Below is a small trained network, with its code and all its weights. Each question gives an input and a target symbol and asks what happens when units are switched off, that is, made to give their printed mean instead of their output.

import numpy as np


def w(rows, s, z=0):
    codes = np.array(rows[::2]) - 128.0
    scale = np.full(codes.shape[1], s)
    scale[-1] = z or s
    return codes * scale


def norm(h):
    return h / np.sqrt((h * h).mean(-1, keepdims=True) + 1e-5)


def f(y):
    return np.maximum(y, 0)


def softmax(a):
    e = np.exp(a - a.max(-1, keepdims=True))
    return e / e.sum(-1, keepdims=True)


def log_softmax(a):
    a = a - a.max(-1, keepdims=True)
    return a - np.log(np.exp(a).sum(-1, keepdims=True))


def net(x, mask):
    ids = ['ΘΛΞΣαγεημτω'.index(c) for c in x.split()]
    T = len(ids)
    res = E[ids] + P[:T]
    u = 0
    for l in range(2):
        r = norm(res)
        for j in range(2):
            rows = slice(2 * j, 2 * j + 2)
            q, k, v = (r @ M[l][rows].T for M in (Q, K, V))
            z = softmax(np.where(np.tri(T) > 0, q @ k.T / 2**0.5, -1e9)) @ v
            o = O[l][rows]
            res = res + np.where(mask[u + j], z, o[:, -1]) @ o[:, :-1]
        u += 2
        y = f(norm(res) @ A[l][:, :-1].T + A[l][:, -1])
        res = res + np.where(mask[u : u + 8], y, B[l][:, -1]) @ B[l][:, :-1]
        u += 8
    return log_softmax(norm(res)[-1] @ U[:, :-1].T + U[:, -1])


Q, K, V, O, A, B = {}, {}, {}, {}, {}, {}
E = w([
[54,175,159,172],'Θ',
[73,159,60,139],'Λ',
[97,111,131,138],'Ξ',
[184,248,116,65],'Σ',
[73,118,170,84],'α',
[112,96,131,122],'γ',
[74,185,148,101],'ε',
[153,120,182,185],'η',
[123,104,170,94],'μ',
[115,62,176,87],'τ',
[133,59,153,117],'ω',
],0.017)
P = w([
[106,1,113,92],'0',
[112,33,129,92],'1',
[117,52,134,94],'2',
[118,64,137,100],'3',
[125,77,141,104],'4',
[126,89,142,105],'5',
[133,101,145,108],'6',
[134,110,143,111],'7',
[140,122,144,110],'8',
[144,130,142,116],'9',
[138,123,150,109],'10',
],0.0076)
Q[0] = w([
[146,162,81,168],'L0H0',
[148,179,209,114],'L0H0',
[141,211,59,117],'L0H1',
[27,35,250,99],'L0H1',
],0.015)
K[0] = w([
[126,87,109,152],'L0H0',
[182,193,108,129],'L0H0',
[81,85,146,103],'L0H1',
[181,252,118,158],'L0H1',
],0.018)
V[0] = w([
[164,141,107,89],'L0H0',
[105,68,254,201],'L0H0',
[159,57,163,92],'L0H1',
[147,148,197,216],'L0H1',
],0.0095)
O[0] = w([
[150,166,182,125,191],'L0H0',
[108,77,30,78,157],'L0H0',
[204,192,190,252,253],'L0H1',
[17,17,250,79,73],'L0H1',
],0.0046,0.0024)
A[0] = w([
[68,179,96,151,183],'L0N0',
[85,158,192,203,79],'L0N1',
[60,105,159,194,124],'L0N2',
[179,83,186,120,112],'L0N3',
[81,164,112,249,253],'L0N4',
[67,46,159,190,56],'L0N5',
[41,126,191,166,154],'L0N6',
[177,102,143,54,93],'L0N7',
],0.011,0.0054)
B[0] = w([
[19,121,115,210,167],'L0N0',
[156,195,43,53,171],'L0N1',
[207,144,88,2,180],'L0N2',
[128,24,110,133,253],'L0N3',
[94,54,62,19,197],'L0N4',
[109,140,228,69,208],'L0N5',
[206,115,151,119,228],'L0N6',
[89,78,51,134,210],'L0N7',
],0.0081,0.0058)
Q[1] = w([
[124,133,128,194],'L1H0',
[3,216,152,212],'L1H0',
[104,66,169,138],'L1H1',
[77,172,95,57],'L1H1',
],0.015)
K[1] = w([
[174,14,124,149],'L1H0',
[88,5,108,33],'L1H0',
[110,115,142,36],'L1H1',
[88,231,182,158],'L1H1',
],0.013)
V[1] = w([
[147,77,123,144],'L1H0',
[255,135,123,137],'L1H0',
[207,88,122,44],'L1H1',
[57,31,133,94],'L1H1',
],0.0071)
O[1] = w([
[156,134,162,55,123],'L1H0',
[218,120,108,132,130],'L1H0',
[177,201,185,142,253],'L1H1',
[196,254,71,182,245],'L1H1',
],0.0065,0.005)
A[1] = w([
[35,81,148,246,76],'L1N0',
[89,77,166,112,41],'L1N1',
[63,107,61,168,100],'L1N2',
[136,80,150,164,20],'L1N3',
[102,156,101,62,68],'L1N4',
[105,25,87,118,3],'L1N5',
[186,130,175,154,28],'L1N6',
[141,123,171,206,95],'L1N7',
],0.011,0.0029)
B[1] = w([
[170,86,253,110,165],'L1N0',
[164,185,135,103,186],'L1N1',
[157,162,193,181,213],'L1N2',
[68,123,143,114,151],'L1N3',
[105,118,121,172,191],'L1N4',
[74,175,122,144,253],'L1N5',
[62,130,120,161,216],'L1N6',
[148,129,175,149,144],'L1N7',
],0.013,0.0039)
U = w([
[116,141,37,78,83],'Θ',
[46,56,150,150,72],'Λ',
[77,154,245,199,22],'Ξ',
[150,248,126,111,40],'Σ',
[163,95,197,77,254],'α',
[69,183,94,206,232],'γ',
[42,167,112,65,113],'ε',
[221,135,46,100,92],'η',
[210,145,156,214,77],'μ',
[135,13,173,207,19],'τ',
[145,64,41,183,210],'ω',
],0.016,0.0042)

Each question gives the input, a string of symbols that net reads in full, and the target symbol t.
The units are the heads (2 rows each of Q, K, V and O) and the neurons (one row each of A and B). Each row of codes is followed by its name. A weight is (code - 128) times the scale printed after its matrix; where a second scale follows, it is the last column's (O, A, B and U).
mask holds one flag per unit, layer by layer, with each layer's heads first. A switched-off unit (its flag False) gives its mean, the last column of its rows in O or B, instead of its output. The means were averaged over made-up inputs and are rounded, as every weight is.
A unit's drop is (log p(t) with every unit on - log p(t) with that unit switched off) / (log p(t) with every unit on - log p(t) with every unit switched off).
The circuit of an input: a set's keep is (log p(t) with only the set's units on - log p(t) with every unit switched off) / (log p(t) with every unit on - log p(t) with every unit switched off). Starting from the 12 units with the biggest drops (on a tie, the unit counted first), units are removed one at a time, each time the one whose removal leaves the highest keep (on an exact tie, the one counted first), for as long as the keep stays at least 0.8.
units of the circuit, in order: the units of the circuit, biggest drop first
top k neurons: the k neurons with the biggest drops, biggest first
k most important neurons of layer l: the k neurons of layer l with the biggest drops, biggest first
heads that matter: for each layer, one digit per head in row order, 1 if its drop is at least 0.15 and else 0, layers parted by /
input γ α ω η μ η μ ε γ ω, target Ξ: heads that matter	00 / 10
input Ξ ω τ μ Ξ, target Θ: heads that matter	01 / 00
input η ω Θ γ, target ε: heads that matter	11 / 00
input γ α μ τ μ μ, target ω: units of the circuit, in order	[L0H1 L0H0 L0N7 L0N3]
input μ μ μ ω Σ Θ Λ, target Λ: units of the circuit, in order	[L1H1 L0N0 L1N0]
input τ Θ α μ, target ε: units of the circuit, in order	[L0H0 L1N5]
input γ α Ξ α α, target Σ: units of the circuit, in order	[L1H1]
input γ α η μ Θ Ξ Θ ω, target ε: units of the circuit, in order	[L1N5 L0H1 L1H1]
input μ μ γ Σ μ Ξ Ξ η η ω, target ω: heads that matter	01 / 10
input γ μ ω γ ε η τ Ξ η, target α: units of the circuit, in order	[L0H1 L0N2]
input η γ η η ε α Θ μ ω, target ε: units of the circuit, in order	[L0H1 L0H0 L1N5]
input γ α Λ α ω α μ η Σ ω η, target η: units of the circuit, in order	[L0N1 L0N4]
input Ξ τ Θ ε Ξ ε Ξ τ, target Ξ: units of the circuit, in order	[L1H0 L0N4 L1H1]
input Θ μ τ, target ε: units of the circuit, in order	[L0H0 L1N5 L1H1]
input Σ μ ε ω, target ω: top neuron	[L0N4]
input μ ω α, target Σ: units of the circuit, in order	[L1H1 L0H1]
input ω Σ η η τ, target τ: heads that matter	11 / 10
input η γ η μ Σ α τ μ Ξ γ, target γ: heads that matter	11 / 01
input Σ η η Ξ, target Ξ: heads that matter	11 / 01
input γ η γ μ τ μ Θ γ, target ε: heads that matter	11 / 00
input Σ μ μ η μ μ ε τ, target τ: top 2 neurons	[L0N4 L0N1]
input α μ μ μ Σ Θ, target Θ: 2 most important neurons of layer 0	[L0N1 L0N2]
input τ μ η ε μ Ξ μ Θ α τ, target ε: heads that matter	11 / 10
input α Λ Σ η α η γ Ξ η ε μ, target μ: heads that matter	10 / 10
input η ω ε α, target Ξ: heads that matter	01 / 10
input Ξ μ ω ω Ξ ω τ, target Λ: heads that matter	11 / 00
